Below is a small trained network, with its code and all its weights. Each question gives an input and a class and asks what happens when units are switched off, that is, made to give their printed mean instead of their output.

import numpy as np


def w(rows, s, z=0):
    codes = np.array(rows[::2]) - 128.0
    scale = np.full(codes.shape[1], s)
    scale[-1] = z or s
    return codes * scale


def norm(h):
    return h / np.sqrt((h * h).mean(-1, keepdims=True) + 1e-5)


def f(y):
    return np.maximum(y, 0)


def log_softmax(a):
    a = a - a.max(-1, keepdims=True)
    return a - np.log(np.exp(a).sum(-1, keepdims=True))


def net(x, mask):
    res = np.array(x, float).reshape(1, 2) / 4 @ E
    u = 0
    for l in range(2):
        y = f(norm(res) @ A[l][:, :-1].T + A[l][:, -1])
        res = res + np.where(mask[u : u + 8], y, B[l][:, -1]) @ B[l][:, :-1]
        u += 8
    return log_softmax(norm(res)[-1] @ U[:, :-1].T + U[:, -1])


A, B = {}, {}
E = w([
[162,114,194,146,68,139,120],'x0',
[163,91,11,187,119,85,166],'x1',
],0.012)
A[0] = w([
[74,162,139,92,165,63,146,5],'0.n1',
[141,112,103,132,100,177,116,105],'0.n2',
[155,117,169,130,93,178,123,73],'0.n3',
[178,128,190,181,63,198,159,3],'0.n4',
[69,105,108,77,209,97,133,32],'0.n5',
[98,181,181,125,168,179,81,131],'0.n6',
[172,139,155,96,88,165,140,92],'0.n7',
[72,248,150,78,179,130,67,212],'0.n8',
],0.011,0.0026)
B[0] = w([
[168,151,41,69,133,162,93,160],'0.n1',
[147,179,159,156,131,140,137,141],'0.n2',
[78,158,175,90,146,58,140,181],'0.n3',
[169,145,98,131,106,46,60,201],'0.n4',
[193,176,91,79,180,200,66,182],'0.n5',
[87,77,105,195,167,138,254,226],'0.n6',
[118,123,159,95,113,62,104,173],'0.n7',
[94,68,76,120,84,159,11,254],'0.n8',
],0.0092,0.011)
A[1] = w([
[150,137,58,163,163,115,223,87],'1.n1',
[178,161,71,124,102,128,113,175],'1.n2',
[136,168,166,149,130,159,157,89],'1.n3',
[105,76,160,150,104,78,100,143],'1.n4',
[156,124,98,138,174,182,211,26],'1.n5',
[176,129,202,97,67,139,144,91],'1.n6',
[174,254,155,119,160,94,167,178],'1.n7',
[109,92,79,108,196,140,134,253],'1.n8',
],0.013,0.0037)
B[1] = w([
[136,160,135,89,140,165,172,212],'1.n1',
[91,126,158,135,121,170,95,226],'1.n2',
[163,134,125,116,121,145,129,128],'1.n3',
[60,67,156,114,150,154,148,232],'1.n4',
[126,199,127,116,150,14,167,158],'1.n5',
[128,137,99,145,177,79,119,158],'1.n6',
[250,160,79,171,106,138,189,159],'1.n7',
[181,181,151,115,126,79,150,255],'1.n8',
],0.012,0.0094)
U = w([
[9,45,205,92,120,110,74,158],'0',
[183,208,112,103,148,123,182,181],'1',
[103,107,142,140,149,146,125,34],'2',
[124,98,158,140,166,161,117,2],'3',
[126,136,81,66,160,199,21,193],'4',
[173,95,184,171,86,15,88,156],'5',
[165,92,133,203,59,198,153,111],'6',
],0.016,0.0071)

Each question gives the input, the list of numbers given to net, and the class t.
The units are the neurons (one row each of A and B). Each row of codes is followed by its name. A weight is (code - 128) times the scale printed after its matrix; where a second scale follows, it is the last column's (A, B and U).
mask holds one flag per neuron, layer by layer. A switched-off neuron (its flag False) gives its mean, the last column of its row in B, instead of its output. The means were averaged over made-up inputs and are rounded, as every weight is.
A unit's drop is (log p(t) with every unit on - log p(t) with that unit switched off) / (log p(t) with every unit on - log p(t) with every unit switched off).
The circuit of an input: a set's keep is (log p(t) with only the set's units on - log p(t) with every unit switched off) / (log p(t) with every unit on - log p(t) with every unit switched off). Starting from the 12 units with the biggest drops (on a tie, the unit counted first), units are removed one at a time, each time the one whose removal leaves the highest keep (on an exact tie, the one counted first), for as long as the keep stays at least 0.8.
circuit, biggest first: the units of the circuit, biggest drop first
top k neurons: the k neurons with the biggest drops, biggest first
k most important neurons of layer l: the k neurons of layer l with the biggest drops, biggest first
drop of u: that unit's drop, to one decimal
input [-6,4], class 1: circuit, biggest first => (0.n8)
input [7,7], class 6: top 2 neurons => (1.n8, 0.n8)
input [5,-1], class 5: 2 most important neurons of layer 0 => (0.n8, 0.n4)
input [4,6], class 6: top 4 neurons => (0.n6, 0.n8, 1.n8, 0.n5)
input [2,1], class 5: top 4 neurons => (0.n8, 0.n4, 1.n7, 0.n5)
input [3,5], class 6: 2 most important neurons of layer 1 => (1.n8, 1.n2)
input [1,3], class 1: 3 most important neurons of layer 0 => (0.n8, 0.n4, 0.n7)
input [8,8], class 6: 4 most important neurons of layer 1 => (1.n8, 1.n5, 1.n2, 1.n1)
input [1,1], class 6: top 3 neurons => (0.n8, 0.n6, 1.n7)
input [5,8], class 6: top 3 neurons => (0.n6, 1.n8, 0.n5)
input [1,7], class 1: top 2 neurons => (0.n8, 1.n1)
input [5,5], class 6: top 3 neurons => (0.n8, 1.n8, 0.n7)
input [4,7], class 6: 4 most important neurons of layer 1 => (1.n8, 1.n2, 1.n6, 1.n7)
input [8,-3], class 5: 3 most important neurons of layer 0 => (0.n8, 0.n4, 0.n3)
input [6,7], class 6: top 2 neurons => (0.n6, 0.n8)
input [7,-2], class 5: top 3 neurons => (0.n8, 1.n7, 0.n4)
input [2,6], class 1: top 3 neurons => (0.n8, 0.n4, 1.n1)
input [7,8], class 6: top 3 neurons => (0.n8, 0.n6, 1.n8)
input [1,0], class 5: most important neuron of layer 0 => (0.n8)
input [-4,2], class 1: drop of 0.n8 => 3.1
input [2,0], class 5: drop of 0.n5 => 0.0
